12; 5; -3; -36; 19; 11; -8; -44; 40; -12; -4; 11; 2; 33; 7; 26; -32; 17; 6; 10; 0; -5; -23 => (39) > J43
22; 21; -1; -24; 13; 13; 4; 6; 8; -10; 22; 18; 5; 28; 17; 17; -24; 14; 13; 16; -6; -12; -16 => (39) > J43
42; 6; -4; -3; 41; -5; -7; 31; -14; 2; 17; 8; -31; -7; 16; 30; 17; 24; -4; 8; 22; -28; 27 => (39) > J820
25; 9; 7; -5; 40; 4; -12; 10; 27; -9; -17; -18; -48; -9; -12; 8; -29; 13; -15; -6; 26; -14; 3 => (42) > J387
11; -11; -25; 25; 28; -15; 40; 42; 14; 10; 1; 1; 13; 4; 5; -8; 39; 17; -6; 23; 0; 1; 58 => (41) > J785
35; 21; 11; -20; 51; 8; -20; 0; 40; -6; -11; -21; -43; -13; 5; 26; -41; 22; -4; -3; 18; -34; -17 => (42) > J387
9; -3; -22; 17; 17; -17; 55; 16; -2; 0; 28; 11; 25; 11; 22; -6; 42; 9; 7; 28; -13; 10; 41 => (41) > J785
11; 17; 21; -13; 19; -1; -21; -6; 20; -11; -13; -8; -39; -17; -3; 8; -26; -2; -18; -10; 13; -20; -11 => (42) > J817
-5; 8; -10; -24; 29; 8; 45; -42; 87; -4; -13; 36; 41; 29; 11; 19; -31; 18; 17; 15; -17; 9; -7 => (41) > J785
-3; 0; 18; -8; 17; 9; 7; -8; 28; 4; 12; 17; 27; 18; 10; -5; -4; 11; 15; 43; -12; 8; 25 => (41) > J785
29; 15; -1; 3; 35; -5; 4; 27; -13; 8; 27; 1; -15; -16; 15; -5; 32; 6; -3; -39; 3; -21; 22 => (39) > J43
6; 26; 7; -45; 46; 20; 17; -47; 60; -17; -5; 21; 6; 34; 5; 34; -52; 20; 22; 6; -12; -13; -42 => (39) > J43
7; 18; 2; -52; 35; 26; 1; -59; 81; -17; 3; 28; -7; 11; -3; 20; -50; 24; 18; -9; 1; -9; -39 => (39) > J43
32; 17; -3; -13; 42; -1; -2; 12; 9; -6; 9; -4; -31; -11; 9; 16; 9; 15; -1; -7; 18; -33; 5 => (39) > J820
21; 12; -10; -18; 30; 10; 8; -27; 49; -13; 14; 14; 9; 21; 9; 25; 5; 21; 14; 8; -9; -9; -12 => (39) > J43
23; 14; 15; -10; 49; 7; -9; -12; 50; -14; -5; -11; -13; -8; 7; 22; -47; 13; 7; -2; 22; -19; -18 => (42) > J817
19; -3; -13; -14; 24; 8; -3; 0; 22; -5; 15; 10; -26; 15; -1; 20; 14; 17; 2; -7; 1; -28; -1 => (39) > J43
30; 16; 20; -8; 21; 3; -7; 17; 4; -3; -11; -6; -22; -22; 17; -3; -31; -2; -5; 5; 8; -22; 4 => (42) > J817
34; 15; 11; 9; 49; -17; -11; 36; 2; -13; -8; -21; -40; -22; 11; 11; -13; 15; -2; -3; 33; -30; 23 => (42) > J387
-3; 2; -5; -5; 19; -4; 50; -23; 49; -10; -4; 21; 39; 34; 15; 6; -24; 3; 11; 39; -20; 24; 7 => (41) > J368
30; 10; 1; -40; 26; -4; -26; 27; -4; -8; 7; 6; -33; 8; 3; 17; -2; 7; -6; 2; 20; -24; -11 => (39) > J820
21; 12; -8; -25; 30; 15; 5; -22; 26; -8; 6; 17; -7; 12; 13; 29; -7; 9; 24; 8; 8; -20; -12 => (39) > J820
28; 16; 22; -8; 45; 5; -10; 5; 40; -10; -12; -26; -27; -10; 11; -25; -37; 15; -5; 6; 20; -11; -17 => (42) > J387
25; 4; -5; 8; 11; 29; 2; 22; 0; 1; 28; 2; -21; -16; 24; 1; 15; 5; 2; -4; 9; -33; 17 => (39) > J43
5; 9; 4; -5; 43; -1; -10; 7; 50; -14; -20; -23; -30; -8; 1; 14; -29; 11; -14; -14; 18; -22; -7 => (42) > J387
